Below is a small trained network, with its code and all its weights. Each question gives an input and a target symbol and asks what happens when units are switched off, that is, made to give their printed mean instead of their output.

import numpy as np


def w(rows, s, z=0):
    codes = np.array(rows[::2]) - 128.0
    scale = np.full(codes.shape[1], s)
    scale[-1] = z or s
    return codes * scale


def f(y):
    return np.maximum(y, 0)


def softmax(a):
    e = np.exp(a - a.max(-1, keepdims=True))
    return e / e.sum(-1, keepdims=True)


def log_softmax(a):
    a = a - a.max(-1, keepdims=True)
    return a - np.log(np.exp(a).sum(-1, keepdims=True))


def net(x, mask):
    ids = ['βγδζθπφ'.index(c) for c in x.split()]
    T = len(ids)
    res = E[ids] + P[:T]
    r = res
    for j in range(3):
        rows = slice(4 * j, 4 * j + 4)
        q, k, v = (r @ M[0][rows].T for M in (Q, K, V))
        z = softmax(np.where(np.tri(T) > 0, q @ k.T / 4**0.5, -1e9)) @ v
        o = O[0][rows]
        res = res + np.where(mask[j], z, o[:, -1]) @ o[:, :-1]
    y = f(res @ A[0][:, :-1].T + A[0][:, -1])
    res = res + np.where(mask[3:19], y, B[0][:, -1]) @ B[0][:, :-1]
    return log_softmax(res[-1] @ U[:, :-1].T + U[:, -1])


Q, K, V, O, A, B = {}, {}, {}, {}, {}, {}
E = w([
[122,238,255],'β',
[161,114,142],'γ',
[176,54,144],'δ',
[73,236,210],'ζ',
[29,154,148],'θ',
[143,189,100],'π',
[198,145,158],'φ',
],0.0067)
P = w([
[168,180,77],'0',
[100,107,77],'1',
[65,133,126],'2',
[208,4,239],'3',
[66,105,82],'4',
[1,148,155],'5',
[223,3,253],'6',
[139,154,89],'7',
],0.0077)
Q[0] = w([
[114,133,107],'head 0',
[253,64,123],'head 0',
[138,115,12],'head 0',
[71,107,63],'head 0',
[91,142,71],'head 1',
[101,154,49],'head 1',
[108,95,146],'head 1',
[205,133,180],'head 1',
[105,141,62],'head 2',
[129,226,102],'head 2',
[94,55,60],'head 2',
[152,159,189],'head 2',
],0.017)
K[0] = w([
[108,106,123],'head 0',
[248,137,18],'head 0',
[99,20,25],'head 0',
[92,27,131],'head 0',
[82,78,165],'head 1',
[73,70,197],'head 1',
[93,140,101],'head 1',
[194,192,127],'head 1',
[48,116,101],'head 2',
[59,196,157],'head 2',
[89,41,63],'head 2',
[206,152,167],'head 2',
],0.015)
V[0] = w([
[160,197,135],'head 0',
[153,135,128],'head 0',
[114,174,105],'head 0',
[153,189,120],'head 0',
[235,173,127],'head 1',
[253,156,112],'head 1',
[215,141,126],'head 1',
[187,68,87],'head 1',
[158,146,185],'head 2',
[114,198,103],'head 2',
[137,147,136],'head 2',
[137,150,98],'head 2',
],0.012)
O[0] = w([
[33,165,170,246],'head 0',
[100,149,105,124],'head 0',
[132,168,178,198],'head 0',
[65,180,158,217],'head 0',
[63,27,100,186],'head 1',
[87,2,76,151],'head 1',
[93,47,84,137],'head 1',
[202,67,53,7],'head 1',
[86,48,136,253],'head 2',
[193,94,50,115],'head 2',
[130,101,119,156],'head 2',
[164,138,122,87],'head 2',
],0.0097,0.0024)
A[0] = w([
[122,151,63,148],'neuron 0',
[155,66,129,164],'neuron 1',
[112,182,9,103],'neuron 2',
[182,154,114,138],'neuron 3',
[185,57,92,164],'neuron 4',
[167,104,192,100],'neuron 5',
[121,101,178,90],'neuron 6',
[88,191,40,116],'neuron 7',
[135,81,71,4],'neuron 8',
[103,119,121,172],'neuron 9',
[137,105,189,136],'neuron 10',
[85,126,137,113],'neuron 11',
[100,118,120,175],'neuron 12',
[76,121,149,116],'neuron 13',
[170,85,192,181],'neuron 14',
[74,74,74,93],'neuron 15',
],0.012,0.0036)
B[0] = w([
[181,162,97,148],'neuron 0',
[214,118,101,199],'neuron 1',
[194,252,104,154],'neuron 2',
[112,78,136,153],'neuron 3',
[102,41,173,187],'neuron 4',
[132,119,225,178],'neuron 5',
[139,150,78,215],'neuron 6',
[93,80,233,176],'neuron 7',
[60,82,189,161],'neuron 8',
[148,103,92,195],'neuron 9',
[118,198,125,223],'neuron 10',
[101,117,69,217],'neuron 11',
[149,98,90,201],'neuron 12',
[62,97,69,255],'neuron 13',
[196,122,244,205],'neuron 14',
[179,206,94,241],'neuron 15',
],0.02,0.0063)
U = w([
[57,181,54,236],'β',
[170,107,110,244],'γ',
[118,21,180,42],'δ',
[4,25,189,32],'ζ',
[121,192,189,204],'θ',
[194,253,49,3],'π',
[142,84,69,98],'φ',
],0.0057,0.0021)

Each question gives the input, a string of symbols that net reads in full, and the target symbol t.
The units are the heads (4 rows each of Q, K, V and O) and the neurons (one row each of A and B). Each row of codes is followed by its name. A weight is (code - 128) times the scale printed after its matrix; where a second scale follows, it is the last column's (O, A, B and U).
mask holds one flag per unit, heads first, then neurons. A switched-off unit (its flag False) gives its mean, the last column of its rows in O or B, instead of its output. The means were averaged over made-up inputs and are rounded, as every weight is.
A unit's drop is (log p(t) with every unit on - log p(t) with that unit switched off) / (log p(t) with every unit on - log p(t) with every unit switched off).
The circuit of an input: a set's keep is (log p(t) with only the set's units on - log p(t) with every unit switched off) / (log p(t) with every unit on - log p(t) with every unit switched off). Starting from the 12 units with the biggest drops (on a tie, the unit counted first), units are removed one at a time, each time the one whose removal leaves the highest keep (on an exact tie, the one counted first), for as long as the keep stays at least 0.8.
units of the circuit, in order: the units of the circuit, biggest drop first
top k neurons: the k neurons with the biggest drops, biggest first
heads that matter: for each layer, one digit per head in row order, 1 if its drop is at least 0.15 and else 0, layers parted by /
input θ ζ δ π, target θ: heads that matter : 010
input δ φ θ π, target δ: units of the circuit, in order : neuron 4; head 1; neuron 1
input π θ ζ β, target π: top 4 neurons : neuron 15; neuron 10; neuron 6; neuron 1
input β γ β φ ζ, target ζ: units of the circuit, in order : neuron 15; neuron 1
input θ γ φ β, target θ: units of the circuit, in order : neuron 10; neuron 14
input ζ γ φ θ δ, target δ: units of the circuit, in order : head 0; neuron 4
input δ π φ φ, target δ: units of the circuit, in order : head 1; neuron 14
input β β φ, target β: heads that matter : 110
input β β π ζ θ π φ, target β: heads that matter : 111
input ζ φ γ δ π π, target π: units of the circuit, in order : head 2; neuron 2
input π π φ ζ, target π: units of the circuit, in order : head 1; neuron 15; neuron 10; neuron 1
input θ γ γ ζ π, target π: heads that matter : 101
input ζ ζ φ ζ, target ζ: top 2 neurons : neuron 15; neuron 13
input φ θ θ, target θ: heads that matter : 010
input θ β γ γ, target θ: units of the circuit, in order : neuron 10; head 1; neuron 14
input ζ π β β β θ γ, target ζ: units of the circuit, in order : head 2; neuron 15
input φ π δ δ, target φ: heads that matter : 111
input φ δ θ γ π δ δ δ, target δ: units of the circuit, in order : head 0; head 1; neuron 4
input β φ θ ζ δ π, target θ: top 2 neurons : neuron 13; neuron 7
input θ ζ ζ φ, target θ: top 2 neurons : neuron 10; neuron 14
input ζ π β π γ ζ β, target ζ: heads that matter : 111
input π π β γ, target π: units of the circuit, in order : head 1; neuron 15; neuron 1
input π δ β φ, target π: units of the circuit, in order : head 1; neuron 15; neuron 1
input δ θ γ ζ, target δ: heads that matter : 110
